Below is a small trained network, with its code and all its weights. Each question gives an input and a target symbol and asks what happens when units are switched off, that is, made to give their printed mean instead of their output.

import numpy as np


def w(rows, s, z=0):
    codes = np.array(rows[::2]) - 128.0
    scale = np.full(codes.shape[1], s)
    scale[-1] = z or s
    return codes * scale


def f(y):
    return y / 2 * (1 + np.tanh(0.7978845608 * (y + 0.044715 * y**3)))


def softmax(a):
    e = np.exp(a - a.max(-1, keepdims=True))
    return e / e.sum(-1, keepdims=True)


def log_softmax(a):
    a = a - a.max(-1, keepdims=True)
    return a - np.log(np.exp(a).sum(-1, keepdims=True))


def net(x, mask):
    ids = ['βδξπσψω'.index(c) for c in x.split()]
    T = len(ids)
    res = E[ids] + P[:T]
    r = res
    for j in range(2):
        rows = slice(3 * j, 3 * j + 3)
        q, k, v = (r @ M[0][rows].T for M in (Q, K, V))
        z = softmax(np.where(np.tri(T) > 0, q @ k.T / 3**0.5, -1e9)) @ v
        o = O[0][rows]
        res = res + np.where(mask[j], z, o[:, -1]) @ o[:, :-1]
    y = f(res @ A[0][:, :-1].T + A[0][:, -1])
    res = res + np.where(mask[2:10], y, B[0][:, -1]) @ B[0][:, :-1]
    return log_softmax(res[-1] @ U[:, :-1].T + U[:, -1])


Q, K, V, O, A, B = {}, {}, {}, {}, {}, {}
E = w([
[125,118,119,191,250],'β',
[44,68,167,143,112],'δ',
[90,179,79,150,190],'ξ',
[89,22,103,79,126],'π',
[188,181,164,96,93],'σ',
[166,162,216,163,55],'ψ',
[70,142,114,100,16],'ω',
],0.017)
P = w([
[90,138,122,122,126],'0',
[113,108,253,44,181],'1',
[106,115,229,56,196],'2',
[138,149,181,120,148],'3',
[124,117,136,151,113],'4',
[146,151,142,164,139],'5',
[129,118,124,170,112],'6',
[137,121,106,179,121],'7',
[181,183,142,185,145],'8',
[176,160,141,188,151],'9',
],0.0057)
Q[0] = w([
[189,145,103,146,162],'head 1',
[128,49,216,2,153],'head 1',
[114,47,133,78,145],'head 1',
[70,136,129,228,168],'head 2',
[117,191,138,107,189],'head 2',
[102,206,80,127,178],'head 2',
],0.0094)
K[0] = w([
[121,82,159,196,157],'head 1',
[208,144,200,119,139],'head 1',
[211,156,118,123,126],'head 1',
[252,170,122,80,111],'head 2',
[150,190,146,149,158],'head 2',
[126,128,71,92,141],'head 2',
],0.013)
V[0] = w([
[82,160,48,111,132],'head 1',
[116,72,139,148,150],'head 1',
[168,205,121,127,154],'head 1',
[102,176,121,248,222],'head 2',
[135,201,146,115,128],'head 2',
[184,124,87,49,117],'head 2',
],0.011)
O[0] = w([
[99,158,117,55,254,32],'head 1',
[111,7,130,193,124,153],'head 1',
[155,212,149,178,215,51],'head 1',
[45,62,96,165,206,2],'head 2',
[110,140,119,55,183,98],'head 2',
[187,217,89,122,160,74],'head 2',
],0.0071,0.0039)
A[0] = w([
[165,146,90,158,133,162],'neuron 1',
[152,101,165,184,161,168],'neuron 2',
[94,105,67,68,165,204],'neuron 3',
[162,116,159,108,126,24],'neuron 4',
[139,170,134,155,75,172],'neuron 5',
[127,121,142,115,193,3],'neuron 6',
[130,116,246,159,133,157],'neuron 7',
[92,107,120,114,81,252],'neuron 8',
],0.012,0.0031)
B[0] = w([
[8,139,162,142,38,127],'neuron 1',
[70,161,82,3,80,171],'neuron 2',
[228,131,138,196,211,174],'neuron 3',
[171,89,129,201,194,147],'neuron 4',
[182,143,102,132,139,245],'neuron 5',
[124,129,61,119,104,148],'neuron 6',
[85,115,64,144,117,255],'neuron 7',
[151,142,210,146,225,255],'neuron 8',
],0.0076,0.0078)
U = w([
[99,77,39,78,111,202],'β',
[40,105,213,185,144,57],'δ',
[145,135,160,189,189,151],'ξ',
[196,12,158,99,154,108],'π',
[160,139,89,120,115,4],'σ',
[129,135,61,254,62,204],'ψ',
[126,184,209,76,163,213],'ω',
],0.0077,0.003)

Each question gives the input, a string of symbols that net reads in full, and the target symbol t.
The units are the heads (3 rows each of Q, K, V and O) and the neurons (one row each of A and B). Each row of codes is followed by its name. A weight is (code - 128) times the scale printed after its matrix; where a second scale follows, it is the last column's (O, A, B and U).
mask holds one flag per unit, heads first, then neurons. A switched-off unit (its flag False) gives its mean, the last column of its rows in O or B, instead of its output. The means were averaged over made-up inputs and are rounded, as every weight is.
A unit's drop is (log p(t) with every unit on - log p(t) with that unit switched off) / (log p(t) with every unit on - log p(t) with every unit switched off).
The circuit of an input: a set's keep is (log p(t) with only the set's units on - log p(t) with every unit switched off) / (log p(t) with every unit on - log p(t) with every unit switched off). Starting from all 10 units, units are removed one at a time, each time the one whose removal leaves the highest keep (on an exact tie, the one counted first), for as long as the keep stays at least 0.8.
circuit, biggest first: the units of the circuit, biggest drop first
most important unit: the unit with the biggest drop
k most important neurons: the k neurons with the biggest drops, biggest first
which heads matter: for each layer, one digit per head in row order, 1 if its drop is at least 0.15 and else 0, layers parted by /
drop of u: that unit's drop, to one decimal
input β ψ σ, target δ: most important unit : head 2
input σ ω σ ξ σ β, target ω: which heads matter : 11
input σ π π δ, target ω: which heads matter : 11
input π π π σ π π, target ψ: which heads matter : 11
input ψ π ω, target ω: circuit, biggest first : [neuron 8; head 2]
input ω ξ π ω, target ω: which heads matter : 10
input ω π ξ π σ ω ξ β π β, target β: which heads matter : 00
input ξ ψ ψ π π ξ π ω β, target β: 3 most important neurons : [neuron 2; neuron 8; neuron 6]
input ξ β σ, target β: which heads matter : 11
input π δ σ, target ψ: which heads matter : 11
input ψ π σ ψ σ, target ψ: drop of neuron 2 : 0.1
input σ σ ψ, target ψ: drop of head 1 : 0.5
input ξ ψ π β π π ψ π, target ψ: drop of neuron 7 : -0.2
